Below are the code and all the weights of a small trained network. Each question names an input and a target symbol and asks about switching units off, where a switched-off unit gives its printed mean instead of its output.

import numpy as np


def w(rows, s, z=0):
    codes = np.array(rows[::2]) - 128.0
    scale = np.full(codes.shape[1], s)
    scale[-1] = z or s
    return codes * scale


def norm(h):
    return h / np.sqrt((h * h).mean(-1, keepdims=True) + 1e-5)


def f(y):
    return np.maximum(y, 0)


def softmax(a):
    e = np.exp(a - a.max(-1, keepdims=True))
    return e / e.sum(-1, keepdims=True)


def log_softmax(a):
    a = a - a.max(-1, keepdims=True)
    return a - np.log(np.exp(a).sum(-1, keepdims=True))


def net(x, mask):
    ids = ['ΓΘΠΦδεζηλμξτψ'.index(c) for c in x.split()]
    T = len(ids)
    res = E[ids] + P[:T]
    r = norm(res)
    for j in range(2):
        rows = slice(3 * j, 3 * j + 3)
        q, k, v = (r @ M[0][rows].T for M in (Q, K, V))
        z = softmax(np.where(np.tri(T) > 0, q @ k.T / 3**0.5, -1e9)) @ v
        o = O[0][rows]
        res = res + np.where(mask[j], z, o[:, -1]) @ o[:, :-1]
    y = f(norm(res) @ A[0][:, :-1].T + A[0][:, -1])
    res = res + np.where(mask[2:6], y, B[0][:, -1]) @ B[0][:, :-1]
    return log_softmax(norm(res)[-1] @ U[:, :-1].T + U[:, -1])


Q, K, V, O, A, B = {}, {}, {}, {}, {}, {}
E = w([
[185,145,160,165,195,97],'Γ',
[153,138,194,66,182,131],'Θ',
[169,34,137,213,181,100],'Π',
[156,90,28,103,216,164],'Φ',
[196,44,134,104,108,152],'δ',
[105,121,115,114,121,108],'ε',
[81,72,117,148,121,200],'ζ',
[102,113,176,112,132,136],'η',
[136,131,216,90,148,163],'λ',
[140,84,78,156,70,117],'μ',
[94,112,167,125,80,82],'ξ',
[86,110,96,128,127,114],'τ',
[9,130,89,178,103,162],'ψ',
],0.012)
P = w([
[179,166,63,206,80,148],'0',
[79,148,72,121,137,107],'1',
[83,133,80,137,139,120],'2',
[87,136,127,135,141,128],'3',
[79,138,123,136,165,119],'4',
[67,105,179,177,98,162],'5',
[52,132,131,162,165,132],'6',
[56,110,187,183,111,149],'7',
[58,147,253,145,147,135],'8',
],0.0042)
Q[0] = w([
[120,72,112,112,112,136],'head 0',
[130,138,136,97,151,167],'head 0',
[125,83,126,127,123,121],'head 0',
[136,159,111,143,142,129],'head 1',
[115,7,153,119,171,131],'head 1',
[126,95,112,110,137,125],'head 1',
],0.012)
K[0] = w([
[187,60,122,107,89,132],'head 0',
[136,168,167,155,176,156],'head 0',
[179,67,106,139,158,100],'head 0',
[25,173,115,131,116,134],'head 1',
[224,1,188,166,169,142],'head 1',
[184,106,171,94,117,85],'head 1',
],0.007)
V[0] = w([
[120,139,59,145,92,111],'head 0',
[131,249,179,114,107,15],'head 0',
[216,68,130,157,132,96],'head 0',
[70,143,104,195,178,18],'head 1',
[150,87,154,232,200,84],'head 1',
[81,254,123,148,181,135],'head 1',
],0.0063)
O[0] = w([
[254,183,138,171,141,180,136],'head 0',
[164,153,141,130,147,147,1],'head 0',
[129,89,144,91,244,44,148],'head 0',
[111,154,147,248,144,144,118],'head 1',
[50,23,166,197,229,81,211],'head 1',
[167,140,190,199,149,253,33],'head 1',
],0.0055,0.0056)
A[0] = w([
[131,176,159,190,2,111,234],'neuron 0',
[186,91,142,88,145,183,146],'neuron 1',
[103,74,88,227,188,43,253],'neuron 2',
[61,183,155,127,113,155,181],'neuron 3',
],0.0063,0.0019)
B[0] = w([
[155,212,117,140,174,88,161],'neuron 0',
[163,254,77,155,108,164,138],'neuron 1',
[123,157,239,122,119,163,255],'neuron 2',
[110,176,78,212,81,141,164],'neuron 3',
],0.0062,0.0082)
U = w([
[136,29,46,160,24,223,122],'Γ',
[193,118,40,115,185,202,122],'Θ',
[81,187,99,189,95,167,254],'Π',
[98,50,183,195,206,72,91],'Φ',
[154,219,149,3,161,139,12],'δ',
[187,222,83,181,121,137,84],'ε',
[66,180,114,114,39,135,58],'ζ',
[135,190,156,51,55,218,57],'η',
[102,72,92,5,94,31,169],'λ',
[144,159,216,164,201,155,184],'μ',
[251,141,103,173,36,49,120],'ξ',
[158,227,131,164,120,98,167],'τ',
[172,149,112,143,86,149,13],'ψ',
],0.0061,0.0026)

Each question gives the input, a string of symbols that net reads in full, and the target symbol t.
The units are the heads (3 rows each of Q, K, V and O) and the neurons (one row each of A and B). Each row of codes is followed by its name. A weight is (code - 128) times the scale printed after its matrix; where a second scale follows, it is the last column's (O, A, B and U).
mask holds one flag per unit, heads first, then neurons. A switched-off unit (its flag False) gives its mean, the last column of its rows in O or B, instead of its output. The means were averaged over made-up inputs and are rounded, as every weight is.
A unit's drop is (log p(t) with every unit on - log p(t) with that unit switched off) / (log p(t) with every unit on - log p(t) with every unit switched off).
The circuit of an input: a set's keep is (log p(t) with only the set's units on - log p(t) with every unit switched off) / (log p(t) with every unit on - log p(t) with every unit switched off). Starting from all 6 units, units are removed one at a time, each time the one whose removal leaves the highest keep (on an exact tie, the one counted first), for as long as the keep stays at least 0.8.
units of the circuit, in order: the units of the circuit, biggest drop first
unit that matters most: the unit with the biggest drop
top k neurons: the k neurons with the biggest drops, biggest first
heads that matter: for each layer, one digit per head in row order, 1 if its drop is at least 0.15 and else 0, layers parted by /
drop when u is switched off: that unit's drop, to one decimal
input δ Φ τ η δ τ Θ ε, target λ: unit that matters most : head 1
input η δ ξ Θ, target λ: heads that matter : 01
input ζ ε λ η μ, target ξ: units of the circuit, in order : head 1; head 0; neuron 3
input Π Φ η μ, target Φ: units of the circuit, in order : head 1; head 0
input ζ η δ Φ ε δ λ, target λ: units of the circuit, in order : head 1; neuron 2
input ξ λ Φ δ μ μ, target λ: units of the circuit, in order : head 1; head 0
input ζ λ ζ ε ζ δ Θ, target λ: units of the circuit, in order : head 1; neuron 2
input μ Π λ μ, target Φ: units of the circuit, in order : head 0; head 1
input μ ε λ ε ζ, target Γ: top 2 neurons : neuron 2; neuron 0
input ε δ ξ Φ, target λ: drop when head 0 is switched off : -0.1
input ψ δ λ μ ζ, target λ: drop when head 1 is switched off : 0.8
input μ ζ μ, target ξ: drop when head 0 is switched off : 0.7
input Π μ Φ, target Φ: drop when head 1 is switched off : 0.7
input Θ ζ Φ η ψ τ Φ δ τ, target λ: unit that matters most : head 1
input ε ε δ τ λ, target λ: top 2 neurons : neuron 2; neuron 0
